Here is a tiny trained network, its code and every weight. The questions are about switching its units off for an input and a class, where a switched-off unit gives its printed mean instead of its output.

import numpy as np


def w(rows, s, z=0):
    codes = np.array(rows[::2]) - 128.0
    scale = np.full(codes.shape[1], s)
    scale[-1] = z or s
    return codes * scale


def norm(h):
    return h / np.sqrt((h * h).mean(-1, keepdims=True) + 1e-5)


def f(y):
    return np.maximum(y, 0)


def log_softmax(a):
    a = a - a.max(-1, keepdims=True)
    return a - np.log(np.exp(a).sum(-1, keepdims=True))


def net(x, mask):
    res = np.array(x, float).reshape(1, 8) / 4 @ E
    u = 0
    for l in range(3):
        y = f(norm(res) @ A[l][:, :-1].T + A[l][:, -1])
        res = res + np.where(mask[u : u + 13], y, B[l][:, -1]) @ B[l][:, :-1]
        u += 13
    return log_softmax(norm(res)[-1] @ U[:, :-1].T + U[:, -1])


A, B = {}, {}
E = w([
[157,251,96,121,212],'x0',
[177,146,160,56,145],'x1',
[192,100,167,179,2],'x2',
[147,74,156,158,164],'x3',
[198,127,58,56,138],'x4',
[131,88,70,152,198],'x5',
[167,76,196,141,187],'x6',
[162,123,177,17,138],'x7',
],0.0061)
A[0] = w([
[101,151,37,93,66,109],'L0N0',
[153,156,76,118,80,16],'L0N1',
[157,43,67,180,97,89],'L0N2',
[129,128,172,142,215,75],'L0N3',
[61,138,199,190,127,131],'L0N4',
[83,153,143,103,187,14],'L0N5',
[115,91,65,167,163,20],'L0N6',
[245,99,93,37,100,172],'L0N7',
[43,19,99,100,144,37],'L0N8',
[194,90,142,83,105,24],'L0N9',
[230,163,122,108,96,138],'L0N10',
[73,107,81,211,175,2],'L0N11',
[131,176,127,58,189,25],'L0N12',
],0.012,0.003)
B[0] = w([
[95,209,137,182,207,193],'L0N0',
[98,120,125,180,159,153],'L0N1',
[111,221,137,93,143,209],'L0N2',
[104,167,96,98,158,180],'L0N3',
[164,121,152,58,81,219],'L0N4',
[59,121,128,107,153,160],'L0N5',
[180,141,129,98,78,171],'L0N6',
[142,122,237,139,144,255],'L0N7',
[127,130,246,139,107,206],'L0N8',
[129,131,125,164,42,186],'L0N9',
[122,91,172,133,135,200],'L0N10',
[218,146,117,110,105,196],'L0N11',
[88,136,135,98,209,186],'L0N12',
],0.011,0.0072)
A[1] = w([
[89,149,195,125,80,149],'L1N0',
[94,132,96,166,105,113],'L1N1',
[126,85,121,70,170,138],'L1N2',
[107,107,127,156,86,164],'L1N3',
[135,121,139,164,150,93],'L1N4',
[124,49,128,107,168,74],'L1N5',
[126,129,122,115,125,5],'L1N6',
[103,126,120,139,121,45],'L1N7',
[134,164,104,140,132,47],'L1N8',
[166,159,136,166,157,120],'L1N9',
[181,123,4,171,148,171],'L1N10',
[119,127,138,131,141,77],'L1N11',
[165,125,116,134,165,114],'L1N12',
],0.016,0.0031)
B[1] = w([
[255,53,185,104,220,249],'L1N0',
[122,187,34,196,176,134],'L1N1',
[160,165,124,152,184,154],'L1N2',
[134,72,184,65,247,148],'L1N3',
[142,100,108,147,104,137],'L1N4',
[208,171,76,197,190,137],'L1N5',
[123,107,125,148,152,128],'L1N6',
[116,78,98,184,167,129],'L1N7',
[183,144,108,123,98,141],'L1N8',
[177,88,90,136,85,164],'L1N9',
[180,140,100,14,18,142],'L1N10',
[151,108,89,145,141,135],'L1N11',
[214,125,68,92,140,140],'L1N12',
],0.0065,0.013)
A[2] = w([
[53,117,95,149,139,12],'L2N0',
[171,126,100,97,227,161],'L2N1',
[52,124,71,30,154,120],'L2N2',
[121,187,107,118,139,38],'L2N3',
[126,132,130,162,154,166],'L2N4',
[94,160,85,137,130,74],'L2N5',
[77,95,66,173,116,121],'L2N6',
[128,130,134,158,79,188],'L2N7',
[95,120,177,194,132,5],'L2N8',
[7,93,113,104,147,20],'L2N9',
[159,98,193,47,134,162],'L2N10',
[148,58,192,119,91,107],'L2N11',
[129,99,100,165,97,74],'L2N12',
],0.013,0.0024)
B[2] = w([
[75,94,80,149,96,129],'L2N0',
[196,187,185,171,116,196],'L2N1',
[106,123,238,108,158,146],'L2N2',
[124,131,142,148,74,144],'L2N3',
[150,167,49,146,111,142],'L2N4',
[53,65,108,154,103,134],'L2N5',
[166,126,109,143,71,128],'L2N6',
[79,119,126,108,173,137],'L2N7',
[255,179,179,76,156,142],'L2N8',
[49,108,116,150,102,133],'L2N9',
[153,111,154,232,92,254],'L2N10',
[56,49,56,203,89,213],'L2N11',
[147,126,115,146,155,128],'L2N12',
],0.0078,0.014)
U = w([
[54,88,145,114,50,2],'0',
[8,154,124,96,182,98],'1',
[63,11,82,72,155,7],'2',
[173,14,237,190,97,198],'3',
[151,172,159,130,252,205],'4',
[65,155,50,209,68,86],'5',
[169,168,53,73,59,130],'6',
],0.016,0.007)

Each question gives the input, the list of numbers given to net, and the class t.
The units are the neurons (one row each of A and B). Each row of codes is followed by its name. A weight is (code - 128) times the scale printed after its matrix; where a second scale follows, it is the last column's (A, B and U).
mask holds one flag per neuron, layer by layer. A switched-off neuron (its flag False) gives its mean, the last column of its row in B, instead of its output. The means were averaged over made-up inputs and are rounded, as every weight is.
A unit's drop is (log p(t) with every unit on - log p(t) with that unit switched off) / (log p(t) with every unit on - log p(t) with every unit switched off).
The circuit of an input: a set's keep is (log p(t) with only the set's units on - log p(t) with every unit switched off) / (log p(t) with every unit on - log p(t) with every unit switched off). Starting from the 12 units with the biggest drops (on a tie, the unit counted first), units are removed one at a time, each time the one whose removal leaves the highest keep (on an exact tie, the one counted first), for as long as the keep stays at least 0.8.
circuit, biggest first: the units of the circuit, biggest drop first
k most important neurons: the k neurons with the biggest drops, biggest first
top k neurons in layer l: the k neurons of layer l with the biggest drops, biggest first
drop when u is switched off: that unit's drop, to one decimal
input [-7,-3,6,-5,-1,3,-7,2], class 4: 2 most important neurons	(L0N0 L1N1)
input [3,3,-8,-4,-8,-2,-4,0], class 1: 3 most important neurons	(L1N0 L0N7 L0N5)
input [6,-2,6,-8,5,5,-3,0], class 4: 3 most important neurons	(L0N0 L0N7 L2N10)
input [0,-8,-1,-5,-3,-7,-6,8], class 4: circuit, biggest first	(L0N0 L2N11)
input [-2,-5,8,4,1,7,2,-7], class 6: 2 most important neurons	(L0N7 L0N11)
input [1,-6,-5,-7,2,4,-4,-3], class 6: 2 most important neurons	(L0N11 L1N10)
input [7,-1,6,-5,-7,1,-7,-7], class 5: circuit, biggest first	(L0N7 L0N8)
input [-7,4,-6,4,7,-4,-8,-6], class 4: circuit, biggest first	(L0N0)
input [-6,-4,-3,-2,5,7,0,-8], class 6: 2 most important neurons	(L0N11 L0N7)
input [-4,-1,2,4,5,4,-6,-6], class 4: 2 most important neurons	(L0N2 L0N8)
input [7,-2,0,-5,-1,0,-1,2], class 1: top 3 neurons in layer 0	(L0N7 L0N11 L0N5)
input [7,6,5,-1,-6,5,-1,-5], class 6: 3 most important neurons	(L0N7 L0N8 L1N0)
input [-6,-6,-7,-7,2,1,-5,1], class 4: 2 most important neurons	(L0N0 L0N8)
input [6,-5,-7,-1,1,-1,-5,6], class 1: 2 most important neurons	(L1N0 L0N5)
input [6,-8,-7,-4,-4,6,7,-3], class 6: top neuron in layer 0	(L0N11)
input [0,-4,-6,-6,-5,-3,3,6], class 4: top 2 neurons in layer 2	(L2N11 L2N1)
input [1,-3,-2,-3,-1,-6,-4,-4], class 5: 2 most important neurons	(L0N7 L0N0)
input [1,-7,-6,7,-6,0,8,8], class 4: top 2 neurons in layer 0	(L0N3 L0N7)
input [2,-2,5,0,4,-5,-3,-5], class 4: top 2 neurons in layer 2	(L2N11 L2N10)
input [5,4,-3,0,0,-2,-8,-1], class 1: most important neuron	(L1N0)
input [8,-5,-3,6,-6,-4,7,-6], class 6: drop when L0N11 is switched off	0.3
input [5,7,-5,-6,-3,-2,-3,-3], class 1: drop when L0N5 is switched off	0.2
